Each row is followed by one of two labels, saying whether the row has a hidden trait. Each part has a new trait and two new labels.
In the rows, 128 means zero.
[134  99 178 106 141 117 151 123 111 135  74 136 102 130 133 147 135 138
 148  82 135 103 114  97 167 106 138 121 143  90 130 164 137 120 120 108
  76 153  62 144 125 136  76 137 194 106 126  82 116 146 168 142 160 132
 114 102 118 150 127 174 147  89 125 159 140 106 123 130 118 151 125 164
 135 137 105 129 121  86 138 162 105 124 115 149 123 134 133 176 144 149
  75 148 151  95  92 132 114 158 189 118 152 115 131 141 135 163 122 139
 142 136 137 134 126 123 129 118 106 145 126 151 222 171 114 166 137 137
 148 121 159 142 146 113  94 136 107 136 136  69 164 129 142 147 114 125
 139 124 114 115 150 119 147 125 144 145 108  98 136 147 121 145 133 173
 127 170 131 115 106 102 148 155 120 139 144 141 123 127 134 115 186  85
 144 118 168 112 138 151 127 130 125 134 115 169  98 157 104 119 113 178
 141 135 108 138 133 115 137  96 138 102 152  99 195 159 171 148 164 128
 117 104 122 112  90 118 123 159 101 157  81 110 122 134 135 109  99 113
 133 119 136 177 101 147 151 172 130 109 135 113 144 136 175 108 146 129
  97 121 132 124  70 132 125 120 115 125 129 207 122 139  94 143 126 138
 103 152 119 137 161 131 116 125 162 100 179 119  70 119 142 135 125 147
 122 107 107  99 135 118 142  74 117 118 146 110 148 108 155 106 162 157
  92 107 127  98 112 136 161 106 182 111 121 148]  Q342
[118 133 136 112  58 101 148  91 140 136 219 142 125 126 104  88  83 101
 147 131 120 143 133 126 100 145 155 125 114 111 129 132 142 165 153 135
 125 132 166 129 138 145  76  94 138 119 157 134 205 137 139  84 167 144
 115 145  90 167  95  64 138 122 165 104 153 106 141 115  95 159 135 137
 106 141 156 197 143 159  52 143  75  89 100 155  87 171 154 108 131 140
 182 169 165  87  92 156 120  92 126 146 115  56  94 101 141 120  97  26
 106 170  99 119 156  78  88  81  83 125 127 112 162  87 124 119 172  87
  60  64 105 144  99 126  95 161 176  84  82  59 192 100 130 213 112 110
 158 121 168  97 130 134 130 121 157 129 102 133 163  70 180  94 111 135
  51 157 150  92  95 186  36  72  91 125 114 174 111 160 115 152  42 140
 101 121 140  86 149 231 154 127 183 108 180 125 255 110 119 169 160 152
 140 102 171 125 151 144  27 116  97 137  87  92  77 138 102 107  97 146
  95 151 133 121 133 148  94 128 128 222 115  95  69  94 162 186 136 147
 185 188  85 131  91 103 161 177 108 165 102 149 118 148  35 190 114  69
  91  84 170 164  88 148 128 143 168 153 154  82 188 125 143 127 106 187
 133 150  94 126 113 115 134 161 168  95  89 126 122 130 115  66 113 124
  49 109 189 114 137  87  93  84 122 121 136 121 100 160  79 111 136 117
 157 170  58 150 177  39 173  49  82 114 150 139]  Q342
[116  99 158 117  55  91 181 107 121 138 178 138 125 110 104 108  92  93
 157 147 107 142 130 152 125 176 156 119 119 107 134 112 113 175 142  94
 130 112 178 131 121 174  46 101 139  98 156 136 188 142 173  66 180 154
 125 131  82 165 110  52 142 108 187 109 140 102 147 106 104 177 135 125
 101 148 118 193 112 109  66 162  79 103 106 169  64 156 150 102 159 173
 177 183 176  89  81 140 106  96 146 136 118  47 106 107 146 116  82  31
 149 163  87 141 170 107 105 101  82 101 135  84 164  82 129 169 178  98
  44  51  98 147 116 128  74 172 159  74  98  63 181 105 116 243 122 117
 153 123 177  69 109 149 134 120 153 153  97 131 160  96 192  66 116 137
  56 164 157 101 104 182  18 113  89 126 103 168 133 159 145 136  72 138
 122 107 129  98 163 221 153 122 182 110 157 126 241 125  97 136 155 186
 123 125 169 146 141 178  30 115 102 156 107  93 127 172 110  95  92 148
  93 158 118 132 109 160  73 113 135 228 102 100  70 101 163 192 131 146
 164 183  87 145  85 108 155 159 124 180 105 155 110 124  13 224 125  60
  68  74 166 167  88 139 131 121 153 151 141  98 224 138 155 124 107 212
 106 144  90 143 125 129 140 158 198  98  89 124 103 127 143  69 123 119
  40 102 180 131 154  93  94  86 108 142 128 109 110 154 116 107 153  94
 154 182  82 154 158  58 179  15  80 108 181 158]  Q342
[116 143  78 138 113  99 132 122 155 126 180 127 149 108 107 100 122 112
 121 152  89 142 140 141  71 179 122 130  91 128 126 105 128 153 110 124
 164  96 208 126 117 131 101  96  90 165 160 184 182 138 142 103 134 142
 110 137 106 127  86  62 122 146 159  83 133 143 117 122  85 128 148  96
  77 146 179 154 136 174  65 100 116 139 137 123  78 107 107  81 153 103
 179 145 143 139 153 124 138  73  97 130  60  70 121  88 143 107 115 102
 155 125 105 118 148 119  96 119 122 132 117  80  78  85 143 108 185  80
  88 112  58 110  79 142 125 156 150  67 112 130 109 127  92 184 143 102
 139 122 165 115 106 135 111 115 127 128 115 175 138 107 173 103 130 113
  68 121 155 107 141 182  59 105 119 149 123 149 141 149 179 131  46 159
 146 130 127 127 153 160 149 121 137 101 138 101 189 146 125 120 148 152
 112 110 183 146 106 186  64 145 141 167  91 117  92 122 102 131  92 139
 128 148 129 156 153 158 113 104 140 150 132 130 100  97 122 168 123 145
 144 177  95  99 106  94 113 117 139 154 122 140  99 130  81 169 114  84
 106 130 137 153 153 115 133 124 161 140 144  46 139 135 187 124  86 128
 158 128 126 113  99 130 145 131 105 136  97 120 125 136 110 109 101  97
  62 115 174 150 140 118 142 145 107 148  92 145 107 128  75 145 154 107
 168 139  94 167 193  47 161  70  56 125 157 132]  Q545
[109 106 173 122  72 103 173 130 101 122 170 126 106 108 106 134 102 102
 158 138 103 139 130 143 130 160 145 123  99 110 123 108 118 150 143 100
 107 120 145 113 122 157  54  99 139  91 147  99 199 137 170  89 187 140
 116 109  53 160 158  88 138  96 184 115 138  95 151 100  98 187 117 135
  99 149 119 170  99 124  67 144  69 107 117 166  59 144 132 126 160 176
 182 181 163 105  90 139 106 130 129 124 115  70 101 101 159 122  84  68
 149 165  94 140 177 123  95 128 102 120 133 102 134 109 128 169 165 105
  81  78  98 139 104 123  83 166 141  94 117 100 160 113 117 220 126 100
 150 130 159  83 108 141 137 111 164 149 117 125 161 106 167  76 123 146
  67 154 155 107 105 146  41 141  84 128 122 179 133 147 161 113 115 153
 143 103 123 106 149 212 143 130 160 114 160 147 178 123  86 121 155 182
 116 116 138 141 144 147  61 108 109 144 125  97 141 156 131 107  92 140
 111 161 133 118  87 149  88 129 124 233 105 114  82 124 159 170 120 141
 155 169 103 140  87 108 159 166 128 151 101 150 116 135  50 167 134  84
  74  87 163 136  66 132 117 121 160 142 145 121 191 148 143 125  92 186
  98 130  97 145 135 131 133 152 182  91 124 113 102 133 149  91 133 121
  74 100 165 136 159  89 104  71 106 143 125 121 121 113 159  90 161 119
 120 180  91 157 158  80 161  30 125 100 162 152]  Q342
[127 141  86 145 157 107 122 125 145 119  92 120 137 113 139 124 146 130
 125 133 119 112 113 116  94 151 125 132 145 131 138 129 141 124 102 122
 147 112 132 135 128 119 114 134 126 145 140 143 136 144 136 133 128 129
 113 114 111 126  88 115 125 141 112 124 126 119 115 130 121 116 154 146
 117 138 164 120 144 145 108 117 129 129 150 124  95 117 118 156 137  93
 114 131 130 128 166 133 136 108 119 130  98 130 139 109 132 127 131 163
 132  74 112 125 138 139 128 129 127 142 129 101 117 131 115 117 146 130
 125 117 129 118 120 145 145 150 136 114 128 134 129 139 122 127 133 118
 133 134 139 127 140 126 127 120 122 126 124 137 130 152 150 125 141 130
 164 152 131 115 134 131 128 130 122 155 127 110 132 100 137 135 125 138
 145 134 143 135 120 120 140 126 121 116 115 127  97 160 116 119 130 159
 103 129 153 161  98 165 107 133 152 146 128 144 119 123 121 146 115 137
 123 143 120 168 151 121 113 130 134 114 128 131 137 107 132 113 111 138
 118 144 127 120 113 118 102 122 136 111 136 119 130 139 156 136 111 119
 116 140 116 123 146 104 129 110 137 118 131 118 125 140 142 142 117 117
 154 138 137 115 126 121 136 127 100 127 168 113 114 115 116 134 109 107
  79 138 145 102 129 143 144 140 114 134 101 113 137 124  94 152 152 132
 145 112 100 120 141 115 150 111 132 144 117 143]  Q545
[147  93 163 106 188 159 138 150 135 123  65 129 117 171 155 125 156 149
 142 125 173  94 118  61 139  84 123 176 150 120 133 142 166  92 126 160
  72 172   8 145 123  68 151 125 156 139 123  85 103 171 130 142 111 126
  80 129 144 143 121 195 144  90  66 180 141  96  92 153 140 130 147 190
 158 130 137 111 167 147 139 116 106 109  99 144 153 122 132 217  90 130
  87 130 134 113 191 144 138 154 145 141 211 145 124 152 144 135 113 151
  85  88 141 122 109 126 135 133 130 168 111 199 215 135  99 165  73 174
 161 146 196 147 143 118 134 145  98 187 128 102 173 126 201 133  92 118
 196 157  94 115 189 106 132 137 118 115 117 108 149 172 126 145 143 192
 210 180  67 159 102 118 212 131 118 144 163  81 109  96  24 163 176  99
 115 111 178  99  97  81 117 136 118 153 140 172  55 146 139 189  99  91
 125 131  74 116  99  38 162 121 165 110 162 127 163 130 166 159 159 126
 103  99 130 122 109  78 138 160 111 119  92 127 150 118 160  98 139 103
 115 126 129 154 138 163 100 154 128  91 156  96 169 156 226  43 103 167
 120 125 103 121  70 133 134 115  93 166 130 202 116 127  80 142 171  85
 142 125 147 122 176 101 128 139 168  76 182 125  99  94 126 136 127 134
 169 154  85  39  95 130 139  71 125 105 173 101 155 134 123  86 158 181
 109  59 115  66  79 167 140 177 242 126  71 142]  Q342
[114 136 116 130 106  97 148 126 136 132 168 127 120 111 103 127 108 102
 132 133  91 143 120 150 110 171 138 107 113 117 125 122 111 158 127 113
 148 111 208 123 125 168  64 100 133 114 159 148 176 116 159  88 176 134
 125 123  78 151 105  74 129 123 182  90 132 124 140 107  91 153 132 112
  84 150 152 175 115 139  72 138 104 128 132 158  76 143 122  95 168 155
 178 171 160 107  79 131 131  88 119 127  85  76 105  98 144 128 112  91
 161 141  93 131 161 127 108 114 100 119 128  79 172 115 135 132 183  74
  90  86  81 123 106 125 111 148 148  75 114  96 122 119  87 200 140 105
 118 111 175 105 103 140 130 107 154 136 122 156 141  92 168  90 128 114
  42 128 165  80 118 161  35 131 112 135 123 176 142 163 198 108  76 149
 157 120 128 126 156 215 151 127 148 102 143 115 202 133 105 101 156 187
 118 107 182 154 142 166  63 122 119 141 101 103 128 134 116 112  98 143
 126 148 127 140 128 163 100 120 133 187 123 124  81 109 132 166 109 144
 161 172 101 118 104  98 136 134 132 153  96 151 100 136  63 195 140 102
  88 111 158 142 108 124 128 130 165 107 144  73 156 143 162 125  81 171
 127 152 107 127 112 131 131 130 143 130 114 120 113 142 130 101 115 111
  65 103 164 150 158 103 123 117 105 153 101 134 110 121 132 136 146 108
 127 159  87 176 186  58 175  49  70 120 162 137]  Q342
[150 140  88 124 210 148 110 132 174 118  49 119 150 147 152 130 154 162
  94 100 141  94 116  70 116 105 105 154 193 138 135 139 171  82 106 165
 124 146  83 153 124  85 181 157 140 147 122 116 105 147 122 185  79 108
 108 144 142 123  80 178 117 117  65 147 137 126  98 174 135  65 156 163
 132 126 174  94 181 160 145  92 169 137 144 114 147 118 121 174 111  71
  67 102  99 143 176 129 152 148 143 125 110 202 129 136 127 151 162 234
 128  51 154 118 121 141 146 127 147 166 118 163 165 182 109  94  85 146
 206 183 168 108 126 137 182 113 107 163 138 118 120 141 152  80 116  99
 132 135 106 163 173  96 122 119 110 107 119 139 109 178 118 191 145 160
 220 153  90 136 143 128 226 120 160 161 160  69 132  87 120 160 177 114
 138 144 176 137 110  50 113 128  77 135 102 151  43 160 146 127 107 142
 120 141 104 138  88 116 173 134 175 113 121 151 165  96 159 197 149 127
 127  91 128 170 163  97 159 148 122  35 125 147 168 112  89  90 101 112
  91  94 160 119 148 140  79 115 137  81 151 101 126 143 255  60 111 160
 146 173  96 121 147 105 132 118 109 133 130 157  69 117  98 154 155  46
 175 141 165 109 138 110 112 102 101 133 214 103 112 113 108 150 108 129
 138 155  86  83 103 165 154 150 126 120 144 115 156 124  93 173 149 171
 134  39 113  76 107 126 141 205 189 161  82 114]  Q545
[112 174  67 153 156 103 113 124 168 114 135 121 148 109 136 107 143 116
 113 167 134 132 133 139  64 181 121 144 122 146 127 106 124 139 107 140
 163 109 182 126 134 114 145 131  61 172 144 183 169 129 112 110 107 120
 112 131 125 121  76  55 112 183  93 115 128 117 108 128 110  99 155 103
 111 132 180 121 152 202  83  89 151 120 157 118  94 119 113 126 126  80
 152 126 127 149 191 133 144  63  75 136  75 121 145  85 132  82 140 126
 115  89 105 111 150 132 111 124 133 129 125 109  65  91 118 107 161 109
 101 109  97 116  93 166 156 161 157  97 110 160 130 128 116 103 139 122
 134 118 157 138 119 124 119 124 122 124 135 171 117 117 161 130 123 105
 132 137 124 107 153 176 124 103 125 162 119 105 135  99 127 164  85 181
 126 143 119 135 123 128 141 117 134 110 134  96 141 145 133 141 137 151
 102 116 198 159 109 182  91 157 140 160  89 152  69  97  94 140  78 141
 124 158 123 192 174 128 117  97 158  87 143 139 120  90 125 134 118 139
 121 162 101  84 110  97  94 108 136 127 115 124 122 156 110 147 103 114
 121 128 114 145 180 111 145 124 159 151 135  59 104 142 163 144 103  91
 183 139 132 101  95 115 143 123 105 147 118 118 148 118 103 118 108  80
  69 138 159 124 133 142 143 162 108 133  91 135 122 147  55 193 137 112
 177 134  90 123 170  78 135  91  87 154 108 129]  Q545
[116 119 125 133 109 105 160 128 127 131 130 126 107 114 116 139 125 123
 136 101 101 102 113 131 133 150 141 106 133 107 129 140 131 126 123 108
 117 122 141 130 125 153  44 116 169 116 154 115 151 121 167 117 173 133
 116 113  75 132 132 125 128  96 146 126 132 116 137 121  92 141 127 144
  97 146 136 155 109 117  85 139  94 125 136 141  77 142 129 142 162 145
 140 157 150 104  90 137 116 128 157 115  96 103  96 110 142 171 119 146
 169 115 114 135 158 140 112 115 117 136 138 124 154 156 125 139 160 105
 120 114 122 115 108 119 113 144 129  98 129 102 135 133  98 156 135  99
 116 123 151 121 119 126 136 100 152 132 119 119 140 125 158 105 137 143
  93 134 148 103 114 126  76 148 114 145 136 165 139 140 199 108 141 126
 173 118 141 125 150 193 134 128 114 114 123 150 137 152  95  88 143 196
 118 123 136 156 130 158  96 112 127 127 123 108 163 143 137 132 121 135
 129 122 128 135 116 143  93 142 119 195 110 120 102 124 132 134  90 131
 154 144 132 147  93 112 141 148 133 119 116 130 110 141 128 165 156 107
  97 122 142 127  86 120 112 124 153 105 139 136 135 137 135 136  92 144
 117 150 120 129 131 136 125 132 147 123 166 107  91 134 144 126 116 124
  75 102 136 121 151 118 131  98 109 141 114 116 132  96 159 130 162 145
 115 139 102 149 152  94 173  84 111 124 143 143]  Q342
